Below are the code and all the weights of a small trained network. Each question names an input and a target symbol and asks about switching units off, where a switched-off unit gives its printed mean instead of its output.

import numpy as np


def w(rows, s, z=0):
    codes = np.array(rows[::2]) - 128.0
    scale = np.full(codes.shape[1], s)
    scale[-1] = z or s
    return codes * scale


def norm(h):
    return h / np.sqrt((h * h).mean(-1, keepdims=True) + 1e-5)


def f(y):
    return np.maximum(y, 0)


def softmax(a):
    e = np.exp(a - a.max(-1, keepdims=True))
    return e / e.sum(-1, keepdims=True)


def log_softmax(a):
    a = a - a.max(-1, keepdims=True)
    return a - np.log(np.exp(a).sum(-1, keepdims=True))


def net(x, mask):
    ids = ['ΓΔΘΠΦΩαεζηλμξστψ'.index(c) for c in x.split()]
    T = len(ids)
    res = E[ids] + P[:T]
    r = norm(res)
    for j in range(2):
        rows = slice(2 * j, 2 * j + 2)
        q, k, v = (r @ M[0][rows].T for M in (Q, K, V))
        z = softmax(np.where(np.tri(T) > 0, q @ k.T / 2**0.5, -1e9)) @ v
        o = O[0][rows]
        res = res + np.where(mask[j], z, o[:, -1]) @ o[:, :-1]
    y = f(norm(res) @ A[0][:, :-1].T + A[0][:, -1])
    res = res + np.where(mask[2:10], y, B[0][:, -1]) @ B[0][:, :-1]
    return log_softmax(norm(res)[-1] @ U[:, :-1].T + U[:, -1])


Q, K, V, O, A, B = {}, {}, {}, {}, {}, {}
E = w([
[133,123,171,157],'Γ',
[144,130,155,159],'Δ',
[126,123,179,159],'Θ',
[126,122,174,163],'Π',
[132,124,176,160],'Φ',
[126,118,172,164],'Ω',
[120,118,171,174],'α',
[122,107,214,127],'ε',
[121,118,188,159],'ζ',
[118,112,175,174],'η',
[118,80,239,119],'λ',
[122,72,238,124],'μ',
[142,48,202,162],'ξ',
[171,66,126,210],'σ',
[234,111,120,28],'τ',
[114,229,33,255],'ψ',
],0.0091)
P = w([
[172,253,203,216],'0',
[175,209,243,232],'1',
[167,176,239,224],'2',
[134,144,210,201],'3',
[113,113,190,183],'4',
[93,90,167,160],'5',
[65,63,134,139],'6',
[41,51,123,124],'7',
[11,36,99,108],'8',
],0.0051)
Q[0] = w([
[125,153,74,59],'h0',
[187,153,9,108],'h0',
[171,166,74,64],'h1',
[147,218,84,144],'h1',
],0.012)
K[0] = w([
[91,187,148,163],'h0',
[125,247,158,140],'h0',
[123,214,92,166],'h1',
[149,220,175,156],'h1',
],0.012)
V[0] = w([
[168,116,44,222],'h0',
[93,56,140,123],'h0',
[112,117,154,48],'h1',
[253,58,112,44],'h1',
],0.011)
O[0] = w([
[143,4,108,164,58],'h0',
[119,136,169,187,154],'h0',
[149,153,124,110,3],'h1',
[237,151,170,143,103],'h1',
],0.011,0.0017)
A[0] = w([
[152,104,76,186,135],'n0',
[20,114,91,88,127],'n1',
[136,137,172,117,135],'n2',
[156,70,94,165,110],'n3',
[132,160,107,172,125],'n4',
[187,112,209,130,153],'n5',
[249,105,133,56,254],'n6',
[147,59,151,126,143],'n7',
],0.012,0.0066)
B[0] = w([
[145,84,196,78,153],'n0',
[183,150,82,105,184],'n1',
[141,78,118,109,174],'n2',
[125,110,155,61,159],'n3',
[148,159,155,134,137],'n4',
[145,133,56,144,232],'n5',
[244,153,138,188,254],'n6',
[117,173,157,68,180],'n7',
],0.011,0.0092)
U = w([
[128,120,84,101,57],'Γ',
[139,113,91,73,2],'Δ',
[121,127,91,103,34],'Θ',
[114,109,79,109,66],'Π',
[119,128,80,97,33],'Φ',
[110,115,67,113,73],'Ω',
[93,100,58,130,131],'α',
[102,192,122,48,148],'ε',
[97,147,91,100,94],'ζ',
[86,123,82,120,137],'η',
[99,186,159,101,114],'λ',
[91,197,183,123,80],'μ',
[80,99,163,250,115],'ξ',
[122,6,177,99,176],'σ',
[251,140,134,147,184],'τ',
[122,94,99,110,158],'ψ',
],0.014,0.0057)

Each question gives the input, a string of symbols that net reads in full, and the target symbol t.
The units are the heads (2 rows each of Q, K, V and O) and the neurons (one row each of A and B). Each row of codes is followed by its name. A weight is (code - 128) times the scale printed after its matrix; where a second scale follows, it is the last column's (O, A, B and U).
mask holds one flag per unit, heads first, then neurons. A switched-off unit (its flag False) gives its mean, the last column of its rows in O or B, instead of its output. The means were averaged over made-up inputs and are rounded, as every weight is.
A unit's drop is (log p(t) with every unit on - log p(t) with that unit switched off) / (log p(t) with every unit on - log p(t) with every unit switched off).
The circuit of an input: a set's keep is (log p(t) with only the set's units on - log p(t) with every unit switched off) / (log p(t) with every unit on - log p(t) with every unit switched off). Starting from all 10 units, units are removed one at a time, each time the one whose removal leaves the highest keep (on an exact tie, the one counted first), for as long as the keep stays at least 0.8.
units of the circuit, in order: the units of the circuit, biggest drop first
top k neurons: the k neurons with the biggest drops, biggest first
which heads matter: for each layer, one digit per head in row order, 1 if its drop is at least 0.15 and else 0, layers parted by /
input ξ λ σ α τ ξ Γ μ Γ, target μ: which heads matter	10
input Θ η ε ξ τ σ ε ζ, target σ: units of the circuit, in order	n6
input η α Γ σ τ Ω σ α, target σ: units of the circuit, in order	h0, n6
input τ ξ Γ ξ, target ξ: units of the circuit, in order	h0, n6, n1, n0
input Θ σ Θ τ ξ λ ζ, target ξ: units of the circuit, in order	h0, n7, n6
input ξ τ Ω μ α, target μ: units of the circuit, in order	h0, n6
input Δ σ μ, target σ: units of the circuit, in order	n6, h1
input α μ τ Γ τ τ Γ ξ μ, target ξ: top 2 neurons	n1, n6
input Φ τ τ σ η ξ, target σ: top 4 neurons	n6, n1, n7, n2
input τ σ α Ω τ Ω ε Π, target ε: units of the circuit, in order	n6, h0
input η ξ σ ε Π, target σ: units of the circuit, in order	h0, n6
input Θ μ μ, target μ: which heads matter	11
input ξ σ μ λ, target σ: units of the circuit, in order	n6, h1
input λ σ λ, target σ: units of the circuit, in order	h1, n6
input τ Ω ξ Π α, target ξ: which heads matter	00
input ε Ω ξ τ σ ξ Φ, target σ: units of the circuit, in order	n6
input Π Θ ε, target ε: top 2 neurons	n6, n1
input α σ τ μ μ Φ, target μ: top 3 neurons	n6, n1, n5
input α τ Φ τ ε σ ξ ε Π, target ξ: top 3 neurons	n6, n5, n3
input σ τ Θ ψ, target σ: top 3 neurons	n0, n6, n5
input τ α α ε, target ε: top neuron	n6
